Where the symbols take the points:
from | ^ * & ~ % +
q887 | q296 q783 none none q75 q150
q837 | none q813 q793 q272 q744 q879
q533 | q397 q649 none q478 none q849
q462 | none q719 q917 q825 q371 q15
q412 | q803 q111 q117 q168 q235 q606
q161 | none q669 q686 q289 none q50
q133 | q585 q994 q337 q278 q8 q590
q628 | q903 q838 q846 q140 q331 q412
q800 | q812 q697 none q646 q478 q75
q896 | q826 q337 none q75 q849 q158
q129 | none q161 q555 q371 none q669
q151 | q439 q397 q799 q590 none q9
q903 | q15 q793 q628 q108 q320 q803
q869 | q691 q646 none none q989 q275
q235 | q302 q464 q240 q412 q182 q585
q705 | q360 q999 q182 q302 none q555
q465 | q371 q54 q585 q917 q555 q320
q669 | none q50 q773 q545 none q360
q606 | q917 q282 q278 q524 q585 q628
q686 | q161 q773 q297 q54 none q983
q111 | q471 q606 q426 q641 q464 q282
q817 | q208 q240 q478 q812 q397 q826
q646 | q678 q275 none none q800 q887
q150 | q345 q869 none none q230 q646
q590 | q331 q817 q12 q846 q151 q240
q799 | q151 q533 none q12 none q649
q585 | q465 q626 q133 q606 q91 q331
q879 | none q462 q471 q395 q731 q719
q849 | q897 q500 none q896 none q680
q680 | q592 q799 none q158 none q533
q618 | q187 q168 q678 none q838 q641
q813 | none q879 q803 q941 q780 q462
q360 | none q598 q705 q780 none q129
q846 | q628 q812 q989 q691 q590 q117
q999 | q598 q555 q72 q155 none q686
q731 | none q371 q155 q879 q598 q289
q275 | q336 q887 none none q697 q783
q90 | q861 q140 q345 none q282 q618
q941 | none q395 q625 none q813 q825
q345 | q90 q691 q150 none q176 q678
q108 | q730 q187 q140 none q903 q625
q994 | q626 q590 q158 q176 q592 q817
q9 | q182 q897 q649 q240 none q8
q825 | none q174 q617 none q462 q730
q8 | q91 q592 q500 q133 none q151
q439 | q773 q388 q151 q331 none q182
q45 | q278 q230 none q783 q337 q989
q592 | q297 q151 q680 q994 none q397
q641 | q413 q524 q296 none q111 q90
q278 | q606 q176 q45 q988 q133 q846
q413 | q395 q617 q641 none q471 q861
q289 | none q545 q54 q719 q161 q744
q50 | none q360 q983 q744 none q598
q897 | q72 q8 q849 q826 none q592
q500 | q8 q680 none q337 none q799
q336 | q168 q296 q275 none q117 q988
q72 | q999 q91 q897 q464 none q297
q524 | q617 q90 q988 none q606 q140
q625 | q941 q413 q168 none q803 q617
q478 | q817 q631 none q800 q533 q896
q155 | q731 q465 q464 q471 q999 q54
q12 | q590 q478 none q989 q799 q631
q397 | q388 q9 q533 q817 none q897
q695 | q744 q302 q208 q793 q983 q155
q426 | q111 q278 q75 q296 q826 q176
q337 | q133 q158 none q45 q500 q12
q773 | q669 q983 q439 q320 none q705
q678 | q618 q336 q646 none q812 q296
q719 | none q15 q655 q174 q289 q837
q174 | none q730 q861 none q719 q272
q371 | none q289 q465 q462 q129 q545
q272 | none q941 q187 none q837 q395
q812 | q838 q117 q800 q678 q817 q426
q395 | none q825 q413 none q879 q174
q331 | q320 q208 q590 q628 q439 q235
q838 | q793 q412 q812 q618 q208 q111
q793 | q837 q803 q838 q187 q695 q471
q117 | q412 q426 q697 q336 q240 q278
q297 | q686 q439 q592 q626 none q388
q208 | q695 q235 q817 q838 q388 q464
q626 | q54 q331 q994 q282 q297 q208
q598 | none q129 q999 q731 none q161
q545 | none q744 q320 q15 q669 q780
q158 | q994 q12 none q230 q680 q478
q91 | q555 q297 q8 q585 none q439
q182 | q705 q72 q9 q235 none q91
q320 | q545 q695 q331 q903 q773 q302
q230 | q176 q989 none q150 q158 q800
q826 | q464 q133 q896 q426 q897 q994
q176 | q282 q846 q230 q345 q994 q812
q617 | q825 q861 q524 none q917 q108
q54 | q289 q320 q626 q655 q686 q695
q15 | none q837 q903 q730 q545 q813
q803 | q813 q471 q412 q625 q302 q917
q302 | q780 q155 q235 q803 q705 q465
q649 | q9 q849 none q631 none q500
q168 | q625 q641 q336 none q412 q524
q464 | q155 q585 q826 q111 q72 q626
q140 | q108 q618 q691 none q628 q168
q282 | q655 q628 q176 q90 q626 q838
q187 | q272 q625 q618 none q793 q413
q388 | q983 q182 q397 q208 none q72
q471 | q879 q917 q111 q413 q155 q655
q744 | none q780 q695 q837 q50 q731
q631 | q240 q896 none q697 q649 q337
q983 | q50 q705 q388 q695 none q999
q296 | q641 q988 q887 none q426 q345
q691 | q140 q678 q869 none q846 q336
q730 | none q272 q108 none q15 q941
q697 | q117 q75 none q275 q631 q45
q780 | none q731 q302 q813 q360 q371
q240 | q235 q826 q631 q117 q9 q133
q555 | q129 q686 q91 q465 none q773
q861 | q174 q108 q90 none q655 q187
q989 | q846 q800 none q869 q12 q697
q917 | q462 q655 q606 q617 q465 q903
q655 | q719 q903 q282 q861 q54 q793
q75 | q426 q45 none q887 q896 q230
q988 | q524 q345 q783 none q278 q691
q783 | q988 q150 none none q45 q869

In the rows, zero is written as 56.

The rows follow the links: the fewer symbols apart two points are, the more alike their rows tend to be.

Each row is also shifted at random along 7 hidden directions that mean nothing.

Some points, each with a row of numbers:
q336:  44   61   56   51   59   61   68   62   50   52   56   55   57   60   59   65   60   60   50   63   57   57   61   69   56   63   56   65   56   55   63   64   55   63   65   62   53   54   52   62   52   60   59   50   58   54   54   63   52   46   61   59   61   57   60   57   57   41
q686:  63   53   62   57   55   51   51   51   49   53   52   55   55   55   52   58   63   53   72   56   57   48   49   49   50   50   56   55   54   56   45   56   55   52   52   55   63   54   61   49   66   57   59   48   61   55   52   54   58   63   53   51   51   53   51   53   62   65
q617:  64   50   56   63   54   42   58   61   59   60   55   58   47   56   48   50   54   56   70   51   45   57   48   59   47   53   62   48   44   55   59   51   63   46   52   50   52   64   49   52   61   62   54   53   55   61   64   50   61   51   60   63   58   54   43   59   51   58
q999:  69   53   64   54   56   54   64   53   58   56   53   51   59   61   51   52   51   53   67   61   57   53   54   55   51   56   61   57   63   56   49   51   46   57   61   60   55   53   58   54   49   54   62   55   58   55   44   52   55   60   58   58   55   58   53   51   57   59
q783:  40   57   66   58   57   54   65   60   49   50   53   60   49   59   56   65   62   49   74   70   63   54   58   69   48   59   55   66   57   57   58   67   45   54   66   53   61   47   51   51   56   61   66   42   68   54   44   58   50   51   59   54   60   53   55   64   60   41
q161:  72   50   48   54   61   54   51   52   54   58   53   53   58   52   52   54   53   58   59   45   56   51   51   51   61   52   55   50   56   56   45   53   64   51   53   56   57   65   57   55   61   56   54   67   60   58   52   46   58   60   56   56   51   53   55   52   57   67
q108:  40   55   67   56   48   51   57   57   65   59   53   63   48   53   61   40   51   46   44   63   50   61   53   45   53   53   54   47   58   58   70   37   53   57   52   60   62   44   48   61   36   51   66   57   54   50   64   86   50   57   66   59   49   65   57   49   52   55
q75:  48   58   61   64   58   60   54   44   62   69   62   62   50   64   54   55   52   55   78   50   52   57   55   52   49   57   60   50   50   54   44   46   52   54   58   42   67   58   54   42   64   55   51   57   46   60   58   43   51   65   39   50   60   62   59   64   58   71
q465:  57   57   58   59   60   60   60   51   57   53   54   50   65   50   58   59   54   52   50   55   66   59   55   58   65   56   52   68   72   58   49   64   46   54   55   61   52   54   56   58   51   49   58   63   63   52   43   51   59   60   63   55   56   53   53   58   61   56
q903:  51   55   55   57   56   47   49   67   56   53   50   60   55   53   57   57   60   58   57   49   55   62   57   59   58   59   51   55   53   60   63   65   62   57   49   57   47   59   53   57   58   60   52   54   55   64   56   53   62   50   60   60   56   53   51   56   53   50
q861:  43   50   57   57   53   47   58   58   57   55   47   60   50   51   54   55   56   48   58   57   54   56   51   60   54   55   56   59   55   58   61   59   54   51   53   60   55   54   50   55   50   54   60   53   61   55   51   63   58   48   63   62   56   49   48   55   56   48
q545:  53   56   41   56   56   60   45   52   62   60   58   52   61   47   57   50   53   64   33   42   55   56   53   47   73   53   55   49   58   56   55   53   73   55   47   59   51   68   59   63   57   52   48   77   52   57   68   56   63   59   58   59   49   57   56   51   53   69
q111:  21   59   59   60   55   56   67   56   61   62   66   57   53   59   54   52   53   58   56   53   48   64   55   53   52   57   58   50   54   54   58   42   57   54   57   53   56   57   50   58   56   58   55   55   51   55   70   59   52   58   59   55   61   69   52   61   52   64
q625:  34   61   52   52   55   61   61   46   55   61   54   54   57   56   61   58   56   57   51   55   52   54   54   62   59   59   64   59   54   53   55   64   56   63   59   66   57   55   49   57   47   52   51   55   50   52   53   63   56   55   57   58   55   55   52   47   58   52
q230:  52   52   48   64   55   51   49   60   60   63   61   65   47   57   51   52   54   56   64   46   52   58   55   59   56   57   56   49   45   59   55   49   66   47   55   44   54   68   56   51   65   60   49   64   53   69   65   43   58   52   49   60   61   53   56   65   52   64
q155:  71   52   66   58   56   51   57   56   63   54   56   52   62   58   52   52   51   54   64   59   56   61   57   54   50   57   62   58   64   58   52   59   44   56   55   56   53   51   60   52   52   52   59   56   51   59   50   51   59   62   56   56   57   57   50   55   56   59
q655:  55   54   44   62   60   54   45   47   60   67   52   60   54   48   57   56   56   54   50   38   54   57   51   55   67   55   55   56   52   56   48   64   65   51   48   56   57   67   55   51   59   50   45   70   51   57   58   46   65   56   49   55   56   47   50   55   57   63
q524:  75   52   55   58   58   53   61   50   62   63   51   61   54   55   55   56   51   43   51   54   51   59   56   60   57   58   56   61   61   57   53   52   47   52   56   56   58   55   50   52   41   50   59   63   59   55   46   55   55   53   55   59   62   48   54   55   57   53
q678:  79   67   55   54   60   66   56   55   46   57   63   56   53   58   67   67   67   63   59   54   57   55   57   53   56   57   50   54   48   54   55   54   63   67   57   58   65   51   54   53   67   59   50   50   55   49   63   64   49   60   48   46   55   68   66   55   59   61
q272:  37   53   61   53   52   49   55   59   63   59   54   58   52   58   54   43   51   57   57   56   44   56   51   46   46   54   62   41   49   55   62   41   60   58   50   58   56   55   52   56   48   57   59   58   48   57   65   67   54   56   58   61   51   63   52   50   50   58
q649:  54   55   53   56   51   60   55   50   61   61   58   58   55   64   52   48   49   56   57   63   55   50   56   55   54   56   66   53   54   54   54   48   55   57   62   52   56   60   61   56   54   55   56   59   50   57   59   55   54   56   49   59   58   55   63   54   55   61
q626:  54   60   68   57   62   65   67   61   54   48   61   56   60   51   65   54   55   48   44   59   70   64   61   49   62   54   37   62   77   66   59   43   41   56   59   59   58   44   59   64   48   51   70   63   73   48   50   69   44   64   70   48   50   69   65   60   60   60
q837:  47   55   57   53   60   54   50   53   64   60   54   56   59   54   60   51   51   59   50   51   51   63   57   48   55   58   57   52   57   56   55   53   56   63   52   62   56   54   53   53   47   52   54   65   46   59   55   59   57   61   52   58   53   62   56   52   54   59
q439:  66   65   51   53   53   68   57   51   46   51   59   53   60   49   65   62   67   57   30   59   64   52   55   49   72   52   46   61   62   55   62   56   62   61   55   65   57   51   61   69   57   53   57   55   64   40   64   77   54   61   66   47   49   59   63   47   62   60
q730:  64   54   63   52   60   49   55   62   53   50   47   56   54   53   59   59   61   55   60   59   53   57   54   55   51   53   51   55   53   57   59   62   55   59   51   61   60   49   51   55   55   58   60   47   58   57   50   66   57   54   61   59   52   56   52   54   58   47

From each start, follow one symbol. Which point do you reach?
Answers are names.
start  53   58   51   57   55   60   43   46   57   56   51   53   63   49   61   57   59   54   43   51   61   55   55   50   68   54   55   61   61   57   50   63   57   59   50   60   56   56   63   58   57   48   51   63   55   52   53   57   62   63   54   51   50   49   58   46   61   61
*
q695
start  62   64   59   54   60   59   60   66   51   49   58   57   59   57   65   62   62   61   57   55   56   65   62   56   54   62   48   58   55   59   62   63   54   66   55   61   53   50   55   55   57   59   53   49   54   56   57   60   54   53   58   51   56   64   62   58   57   51
*
q412
start  52   55   61   60   57   50   53   52   53   50   47   56   59   48   59   71   65   49   60   62   60   59   57   70   58   57   59   73   59   52   58   87   48   55   53   62   57   47   53   52   57   51   55   41   57   53   49   57   68   57   59   52   58   42   44   56   61   35
&
q606
start  65   55   54   57   54   54   46   60   54   54   48   65   49   58   57   60   61   53   61   62   57   53   57   65   54   60   57   59   46   57   61   69   56   55   57   52   55   56   55   53   58   59   55   48   57   61   53   59   57   46   51   59   60   43   59   57   55   44
%
q989
start  81   51   60   58   61   48   46   51   61   58   50   59   56   50   59   58   56   52   64   48   53   60   54   50   53   52   54   56   57   56   48   61   54   55   47   54   65   52   55   46   58   52   53   58   51   60   51   52   62   65   48   53   55   55   51   57   56   59
%
q289
start  69   53   64   54   63   51   49   56   62   52   47   57   58   50   62   56   52   50   53   54   58   64   60   52   57   56   49   60   65   59   57   62   46   63   50   61   57   46   53   56   45   49   59   60   57   59   42   62   59   58   56   56   51   58   57   54   57   47
%
q545
start  56   64   58   53   65   61   69   49   51   58   60   48   58   51   61   61   58   62   60   50   56   55   53   52   57   52   52   54   60   51   50   55   58   63   58   62   65   54   47   53   59   55   56   56   58   48   54   58   48   64   61   49   52   71   52   55   60   63
&
q413
start  66   54   61   57   54   56   60   54   55   56   64   52   62   64   52   58   56   60   66   56   56   57   56   52   51   58   62   56   58   54   49   54   52   55   54   52   56   58   62   51   65   57   55   52   52   57   62   45   59   65   54   51   61   58   55   59   57   68
%
q72
start  27   62   55   52   53   62   61   53   51   51   50   55   57   51   63   62   65   56   44   62   57   54   56   63   62   59   56   63   57   54   64   69   55   65   58   69   55   50   48   62   47   52   55   47   59   47   52   74   57   50   63   57   52   52   56   46   59   43
&
q618
start  62   54   48   55   52   58   49   57   65   56   54   54   63   59   54   57   51   58   39   59   56   57   65   65   64   64   65   63   60   54   61   67   56   59   61   56   47   60   63   63   47   52   53   63   48   61   55   52   66   51   52   65   65   44   61   51   53   46
&
q631
start  60   62   53   52   57   63   64   55   50   55   57   54   59   57   61   64   63   59   51   58   55   54   59   63   59   61   57   60   53   52   59   65   57   63   60   65   55   54   50   60   53   57   53   48   54   50   58   64   54   52   58   55   59   57   57   53   57   49
^
q625
start  74   53   46   57   55   60   43   48   62   61   54   58   60   63   53   58   53   58   60   55   57   53   61   63   59   62   68   60   55   55   46   67   52   57   62   51   55   62   63   52   59   52   46   62   46   64   48   39   63   57   38   58   63   43   61   55   58   57
%
q649
start  53   57   64   57   53   55   67   55   53   53   58   52   58   53   55   53   56   53   53   63   59   54   52   53   58   51   53   58   65   56   58   49   51   53   58   61   56   52   54   62   53   55   65   53   67   48   56   66   52   59   69   54   52   62   53   54   59   59
~
q465
start  72   56   65   51   63   51   65   59   62   60   58   55   54   63   55   49   48   57   73   52   48   57   55   47   41   57   55   43   57   56   48   41   51   63   57   58   58   54   49   51   52   60   59   58   51   60   52   53   49   60   55   57   52   71   56   56   55   63
%
q813
